Each row has a name. After each piece below comes the name of the row it's from, unless a question asks for something else. Each question is about the rows just above it.

[-81.0  80.9  30.2 -79.1  72.9 -17.0 -40.5 -55.5] : (202)
[ 59.9  42.7 -82.6 -37.8 -49.9   8.5  76.1  23.3] : (57)
[ 59.9  42.7 -82.6 -37.8 -16.9   8.5  -1.9 -26.6] : (177)
[-82.6 -82.6 -82.6 -82.5  42.7 -49.9   8.5 -82.6] : (153)
[-81.0  80.9  20.1 -79.1 -17.0 -17.0  20.1  55.9] : (47)
find: [76.1 23.3] => (57)
Times [-17.0] occurs in (47): => 2
[ 42.7 -82.6 -37.8 -16.9   8.5  -1.9] is in which row? => (177)
Times [-82.6] occurs in (153): => 4

[ 31.0  56.4  56.4 -22.1  20.5 -60.0  55.9  30.0  20.5   8.6] = (153)
[ 34.6  54.6  61.2 -15.3  20.9 -61.5  51.8  29.7 -67.3  -6.5] = (168)
[ 10.2  35.6  20.6  78.0  10.9 -30.0 -52.7 -11.3 -75.0   7.7] = (47)
[ 10.9 -52.7 -11.3  35.6  10.2  78.0 -52.5 -30.0  87.9 -21.6] = (58)
Where do [ 10.9 -52.7 -11.3  35.6  10.2  78.0 -52.5 -30.0] appear? => (58)
find: [10.2 35.6 20.6] => (47)
How many times does (153) hold [20.5]? => 2

[  1.6   3.8   3.2  11.0 -37.8 -72.0  26.2 -72.0   1.5 -37.4] -> (108)
[ 15.3   3.6  -4.9  23.2 -36.9 -70.6  34.5  95.5  14.5 -36.3] -> (168)
[-70.5  34.5  95.5  23.2 -36.9 -70.6  34.5  95.5  14.5 -34.5] -> (6)
[-23.4  15.4  15.4  15.4  15.4 -23.4 -23.4   6.9  15.0  21.7] -> (104)
find: [ 15.3   3.6  -4.9  23.2 -36.9 -70.6  34.5  95.5  14.5 -36.3] => (168)
Count of [1.4] in (108): => 0
find: [-23.4 -23.4   6.9  15.0] => (104)
How many times does (104) hold [15.4]? => 4

[-14.2 -14.2 -14.1 -14.2] -> (177)
[-21.4  45.6 -94.9 -14.2] -> (58)
[ 31.7  39.3 -15.9 -58.0] -> (168)
find: [-21.4  45.6 -94.9] => (58)
Times [-14.2] occurs in (177): => 3
How many times does (177) hold [-14.3]? => 0

[-10.6  -0.3  13.3  -3.1  -2.5 -22.0  18.3   3.9  14.7 -12.9  -0.7   0.1
 -10.8 -11.4  17.0  -5.0  13.6   3.7  -0.3  -7.1 -12.0  21.4  -2.1  -9.8
   7.3  -5.5  -6.3   0.7 -10.9  -5.3  -9.8   3.0   0.8  -1.1   2.5  -7.3
  -8.4  27.1 -27.1 -10.5  17.8 -24.3  -1.8 -19.1  17.8 -17.7  19.1  -5.5
 -27.2  -0.3 -29.7 -30.8  16.9   5.7  20.7  -3.8 -12.5   5.2  19.1  20.7
 -17.5 -42.8] -> (58)
[-14.9  21.1  20.4  15.2  14.3  29.7  58.6 -50.5  18.3 -18.8  19.9  -6.3
  20.2  21.6   6.1  21.7   8.9   7.4   6.1 -16.4  13.7  -5.2   0.5   3.4
  -1.3  35.6 -21.9  14.1  -4.9  13.9  36.7   6.1  -8.2 -17.6  16.1 -24.3
  -2.6 -46.5  25.8  -7.7 -33.9  17.4   0.9   1.6 -43.3 -20.8 -35.8  18.8
  16.6  20.4  31.8  33.5  11.5  19.1   5.8   3.2  30.0 -22.6 -15.6  22.0
  10.1  48.0] -> (177)
[-14.9  21.1  20.4  15.2  14.3  29.7  58.6 -50.5  18.3 -18.8  19.9  14.3
  20.2  21.6   6.1  -2.6   8.9   7.4   6.1 -16.4  13.7  -5.2   0.5   3.4
  -1.3  35.6  -0.5  14.1  -2.6  13.9  36.7   6.1  -8.2 -17.6  16.1  -2.6
  -2.6  -2.5  25.8  -7.7 -33.9  19.7   0.9   1.6 -43.3 -20.8 -35.8  18.8
  16.6  20.4  31.8  33.5  11.5  19.1   5.8   2.6  30.0 -22.6  14.3  22.0
  10.1  48.0] -> (202)
[-14.9  21.1  20.4  15.2  14.3  29.7  58.6 -50.5  18.3 -18.8  19.9  -6.3
  20.2  21.6   6.1  21.7   8.9   7.4   6.1 -16.4  13.7  -5.2   0.5   3.4
  -1.3  35.6 -21.9  14.1  -4.9  13.9  36.7   6.1  -8.2 -17.6  16.1 -24.3
  -2.6 -46.5  25.8  -7.7 -33.9  19.7   0.9   1.6 -43.3 -20.8 -35.8  18.8
  16.6  20.4  31.8  33.5  11.5  19.1   5.8   2.6  30.0 -22.6 -15.6  22.0
 -17.2  48.0] -> (57)
[-24.4  20.5  32.4  12.1  11.8   8.7  74.4 -46.0  31.5 -30.5  18.8  -6.1
   9.9  10.6  21.7  16.6  21.3  10.7   5.7 -22.6   2.4  14.7  -1.5  -5.7
   5.5  29.8 -27.3  14.5 -14.9   8.8  26.9   8.7  -7.3 -18.3  18.1 -30.6
 -10.3 -20.6   0.3 -17.3 -16.9  18.1  -0.7 -16.0 -26.0 -36.8 -17.4  13.3
  -8.8  19.7   3.8   4.4  26.9  24.1  24.9  -0.4  17.9 -17.3   2.4  40.7
  -6.3   7.5] -> (67)
[-22.8   4.3  29.1  -2.2  -1.4 -33.8  46.7  -4.3  31.0 -28.0   3.1  -1.3
 -15.2 -16.1  32.5  -4.4  26.9   8.4   0.8 -16.7 -18.8  38.1  -3.8 -17.3
  13.0  -2.1 -16.5   4.5 -21.1  -6.6  -9.8   6.9  -0.3  -6.0   8.3 -18.9
 -15.9  39.2 -43.9 -21.0  25.0 -40.7  -3.0 -34.6  22.9 -37.2  27.0  -5.9
 -46.1   4.0 -47.3 -49.0  33.6  14.9  39.4  -6.3 -16.2   4.5  31.5  42.9
 -29.9 -67.8] -> (172)
[  6.3 -17.7  -9.3 -14.5 -13.4 -37.4 -38.3 -29.5  -6.8 -17.7 -17.0   5.3
 -23.0 -24.5 -17.8 -21.0   0.4  -4.1  -5.2   9.6 -18.3  16.7  -1.6  -8.5
   5.2 -32.8  14.6 -11.3  -2.1 -14.6 -36.2  -3.3   7.3  14.0 -11.9  16.0
  -2.6  54.3 -37.1   0.3  38.5 -28.5  -1.8 -12.4  46.3   7.1  40.8 -18.8
 -29.5 -17.2 -43.6 -45.7   0.2 -12.6   7.1  -4.8 -32.2  21.8 -29.5  -6.4
 -18.5 -64.6] -> (104)
[ 24.8  -3.8 -31.6   3.2   2.2  39.1 -49.6   2.5 -33.9  30.4  -2.6   1.2
  17.9  19.0 -36.1   5.9 -29.7  -9.1  -0.7  17.9  21.7 -42.9   4.3  19.5
 -14.6   3.9  17.5  -4.4  23.3   8.0  12.6  -7.5   0.0   6.0  -8.5  20.0
  17.7 -46.0  50.2  23.2 -29.5  46.3   3.4  38.8 -27.5  40.7 -31.8   7.4
  52.3  -3.6  54.3  56.3 -37.1 -15.8 -43.8   7.2  19.4  -6.0 -36.0 -47.0
  33.9  77.9] -> (108)
[  8.0   8.7  -9.4  10.1   9.0  40.8  -0.6 -25.2 -12.0   9.5   8.9  -2.6
  22.2  23.6 -19.9  15.3 -14.3  -1.9   2.8   2.8  21.2 -30.2   3.0  14.3
 -10.0  21.4  -0.4   4.7  12.3  12.5  27.6  -1.6  -4.3  -5.5   3.1  -0.1
   9.9 -54.1  45.8  10.7 -36.9  38.9   2.7  25.7 -40.6  15.0 -39.3  14.7
  42.3   8.5  51.6  53.8 -17.6   0.1 -24.9   6.3  28.4 -15.8 -31.3 -18.3
  27.1  75.3] -> (47)
[ 34.0 -23.4 -44.7 -12.2 -12.2   2.2 -95.8  50.8 -44.5  42.3 -21.3   7.0
  -5.4  -5.9 -34.4 -16.3 -32.0 -14.3  -6.4  30.0   3.8 -28.8   2.9  12.0
 -10.3 -31.3  35.0 -17.1  23.2  -7.2 -25.6 -11.8   7.9  21.7 -22.3  39.3
  16.5   8.6  14.7  25.8   9.6  19.7   1.8  29.1  20.1  52.2   9.5 -12.3
  25.2 -22.6  12.1  12.0 -40.4 -31.0 -40.2   2.6 -13.7  13.1 -18.6 -58.6
  21.2  28.7] -> (6)
find: [-6.1  9.9 10.6 21.7 16.6] => (67)
[ 19.0 -36.1   5.9 -29.7  -9.1  -0.7  17.9  21.7 -42.9   4.3  19.5 -14.6] is in which row? => (108)
Times [38.5] occurs in (104): => 1
Count of [-2.7] in (202): => 0
Count of [-17.7] in (104): => 2
[ -2.6  22.2  23.6 -19.9  15.3 -14.3  -1.9   2.8] is in which row? => (47)
Times [-17.3] occurs in (67): => 2

[-64.6 -71.2  -4.5  34.9 -87.0  -5.5  23.9   0.9 -38.3  -9.6 -23.0  68.2
  69.8 -99.0 -23.8 -57.9 -73.7   8.5  57.7 -73.6 -27.3  82.9  -5.2 -77.1
 -16.5  16.9  13.8  27.9  11.5   3.1 -34.7 -24.2  76.2   8.8   9.4 -11.0
 -17.6 -31.8   3.8  27.4  94.5  55.1   7.0 -22.6 -24.9  15.4]  (177)
[ 21.4  48.0  34.7 -68.4  22.0 -18.9  22.1   8.1   9.6  34.6 -17.4  -8.4
  -4.3  -2.0  70.6 -37.8  67.5  24.2 -17.4   6.9 -32.7 -34.9  13.5  43.0
  -9.6  10.9  24.1  17.7   2.0 -27.3 -45.2  28.7 -41.2 -19.3 -22.1  -0.1
  40.2  15.3 -20.5 -14.5   6.4 -55.2   4.3  28.1  -5.4  19.5]  (172)
[-58.7 -56.3  -7.3  18.6 -71.0 -14.7  20.3  -3.7 -28.0  -4.5 -15.4  47.1
  49.2 -87.6 -19.2 -52.8 -62.9   5.0  52.4 -65.2 -22.5  64.3  -8.6 -64.4
 -14.3  16.6   4.5  14.4  10.6   0.3 -35.9 -10.9  56.2   2.3   8.8 -15.5
 -19.2 -18.3  -1.4  15.1  74.4  41.3  -3.9 -12.2 -29.7   5.0]  (202)
[ -4.3  15.5  10.8 -45.2  -2.9 -22.7  13.1  -2.0  -1.2  16.6 -12.7  -7.2
  -4.6 -22.6  32.6 -36.4  22.1   8.7  -2.4 -13.3 -26.2 -16.0   0.5   9.3
 -12.7   5.8   5.6   1.6   0.2 -20.5 -38.9  15.8 -23.3 -17.1 -13.3 -11.3
  12.5   7.4 -18.3 -15.2   8.3 -31.0  -9.3  14.4 -18.5   2.0]  (47)
[ 22.0  35.9  38.5 -29.8  10.3   2.8  37.2  21.1   8.6  35.0  -5.3  25.9
  24.0  -3.3  57.6 -24.2  51.8  34.7   9.1   0.5 -17.3   6.4  20.4  33.5
  -2.0  17.3  37.8  41.2  20.5 -10.6 -22.2  26.0   6.2  -2.3  -1.9  17.4
  44.7  12.2   5.4  17.2  32.6 -17.1  19.3  26.6   6.0  28.1]  (104)
[ 32.0  71.7  18.2 -50.2  63.8 -19.7  19.5   5.9  50.5  46.0  38.3 -43.1
 -39.8  37.4  53.5  13.5  60.7  17.7   9.1  36.2  19.4 -39.4  13.6  59.9
  20.0  27.4  -2.5 -20.4  19.7   4.6  -6.0  70.9 -50.1  -6.3  14.4   0.4
  22.4  67.8  -5.5 -26.3 -28.9 -34.1 -18.1  60.4  -6.9  -7.4]  (108)
[-55.6 -81.9  -4.0  72.5 -74.3  18.1  -0.9   2.5 -36.9 -26.8 -26.8  70.7
  78.9 -70.4 -38.5 -25.7 -80.3   0.5  39.0 -43.2 -11.1  80.1   1.9 -80.3
   0.1  15.1  14.6  24.8  -6.0  22.5  -5.3 -48.7  76.4  28.0   7.0  -1.1
 -24.3 -45.9   7.3  29.9  89.0  70.1  29.2 -44.1   5.4  32.6]  (153)
[-19.4 -68.5   3.0  79.8 -50.3  42.8 -21.3   5.1 -40.9 -41.9 -38.6  67.1
  68.7 -18.3 -44.3   6.7 -51.1  -3.4  -5.3 -13.1  -4.3  55.7   0.5 -52.7
  -0.3 -12.2  23.6  42.9 -19.2  16.0  25.7 -73.8  71.8  26.3  -9.8  22.4
  -9.2 -71.0   7.3  70.1  29.9  29.2  89.0 -65.2  38.4  38.2]  (6)
[ -6.3  14.2  19.5 -30.1  73.6  -1.4  18.9  14.5  53.2  42.6  45.4 -38.2
 -36.4  58.7  51.8  33.8  65.3  19.3   3.1  53.2  28.4 -38.1  24.6  67.5
  26.5  25.8   2.9 -18.3  20.9  15.1  15.2  64.0 -48.5   5.4  20.9   9.5
  27.8  67.9   3.6 -21.1 -34.2 -26.4  -8.5  57.6   6.8  -0.6]  (58)
[ 16.3  35.6   1.3 -50.0  29.7 -20.3  -6.2  -8.9  11.6  10.2   0.0 -41.4
 -40.7  20.2  25.3  -4.7  36.5  -2.4 -27.4  15.9 -10.5 -51.0  -2.1  32.0
  -7.1  -5.8  -9.6 -21.7  -8.9 -17.6 -16.7  19.2 -55.2 -20.9 -15.0  -9.5
   8.5  18.0 -20.0 -31.4 -41.0 -48.2 -19.5  15.6 -11.8 -13.4]  (168)
find: [-6.3 14.4] => (108)
find: [ 7.3 29.9 89.0 70.1 29.2] => (153)
find: [65.3 19.3  3.1 53.2 28.4] => (58)

[  5.9  -5.2  -1.1  -9.4  -9.1   9.8   9.7   0.6  -0.5  -1.0   0.1  11.9
  -7.0 -20.2  -0.6   4.6   3.0  -5.0  -6.1] = (6)
[-37.8 -68.8 -38.3  -1.9 -34.2  40.2  -9.4  18.7  -0.4  25.2 -33.4 -13.7
  25.2   3.0 -11.6   9.2  25.2 -39.6  10.3] = (202)
[  3.1 -15.2 -15.2 -49.1 -37.3  48.0  52.6  12.5  -7.9   1.9  -4.7  37.4
 -12.7 -19.2  -9.6  19.4  52.6 -15.2   0.6] = (104)
[-25.6 -68.8   0.2  -1.9 -34.2  40.2  -9.4  18.7  -0.4  25.2  22.6   0.2
  -7.8 -17.2  21.4   9.2 -20.1  23.8  10.3] = (108)
[ 23.0  54.9  21.1   4.4  27.2 -46.8   2.0 -33.9   5.3 -26.3  38.7 -10.7
  16.2   6.2 -29.6 -21.2  -6.1  43.3 -11.2] = (57)
[ 16.9  -4.6   3.2 -11.6   3.2   3.2   3.5  -9.5   3.6 -12.4  -0.9  17.6
   3.2 -12.4 -12.4  -2.0 -12.4  -9.7 -22.2] = (47)
[ 23.4 -26.8   5.2 -49.1 -34.6  38.6  47.1   2.0  -1.1 -13.3  10.6  50.6
 -17.4 -13.3 -18.2  16.2  11.2 -15.9 -17.1] = (58)
[  6.4  12.6  -3.3 -17.2 -14.6  18.2  46.4  12.1 -18.4   4.5   0.2  22.6
  13.8   3.0 -11.6   8.6  18.7  24.6  21.0] = (172)
[ 23.8 -82.3 -15.1 -64.4 -57.8  40.3  31.2 -15.6  19.9 -21.3  13.2  58.5
 -55.1 -32.8 -17.0  16.0  -8.0 -69.7 -55.7] = (67)
[-12.4 -39.5 -21.3 -15.4 -26.9  34.5  12.1  13.8  -5.7  11.1 -17.3  11.7
  -8.3 -12.4   2.7  11.7  -3.2 -23.4   5.6] = (153)
Where do [ 0.2 22.6] appear? => (172)
Which row holds [  6.4  12.6  -3.3 -17.2 -14.6  18.2  46.4  12.1 -18.4   4.5   0.2  22.6
  13.8   3.0 -11.6   8.6  18.7  24.6  21.0]? => (172)
Times [3.2] occurs in (47): => 4
find: [  6.2 -29.6 -21.2  -6.1  43.3 -11.2] => (57)
How many times does (202) hold [25.2]? => 3
Count of [-15.2] in (104): => 3
Count of [-20.1] in (108): => 1

[-45.9 -52.4 -45.9  27.6 -52.4 -45.9 -72.0] : (6)
[ 12.7  18.2  30.7 -67.3  78.0  86.1 -15.1] : (67)
[ 51.7  26.8 -40.6 -86.9  70.8  71.8  33.3] : (177)
[ 18.2 -45.8 -67.3  78.0  86.1 -15.1  14.0] : (202)
find: [ 18.2  30.7 -67.3  78.0  86.1 -15.1] => (67)
The row with [ 27.6 -52.4] is => (6)
How many times does (6) hold [-45.9]? => 3

[-36.1 -36.1  10.8  10.8] : (57)
[24.5 32.4 10.9 10.8] : (67)
[-69.4  34.0 -69.4  33.7] : (6)
[-35.0 -43.4 -34.9 -35.0] : (104)
[ 28.5 -50.6 -36.1 -14.9] : (177)
Where do [-34.9 -35.0] appear? => (104)
[ 28.5 -50.6 -36.1] is in which row? => (177)
Where do [32.4 10.9 10.8] appear? => (67)
Times [-35.0] occurs in (104): => 2
find: [-69.4  34.0 -69.4] => (6)
Times [10.8] occurs in (57): => 2

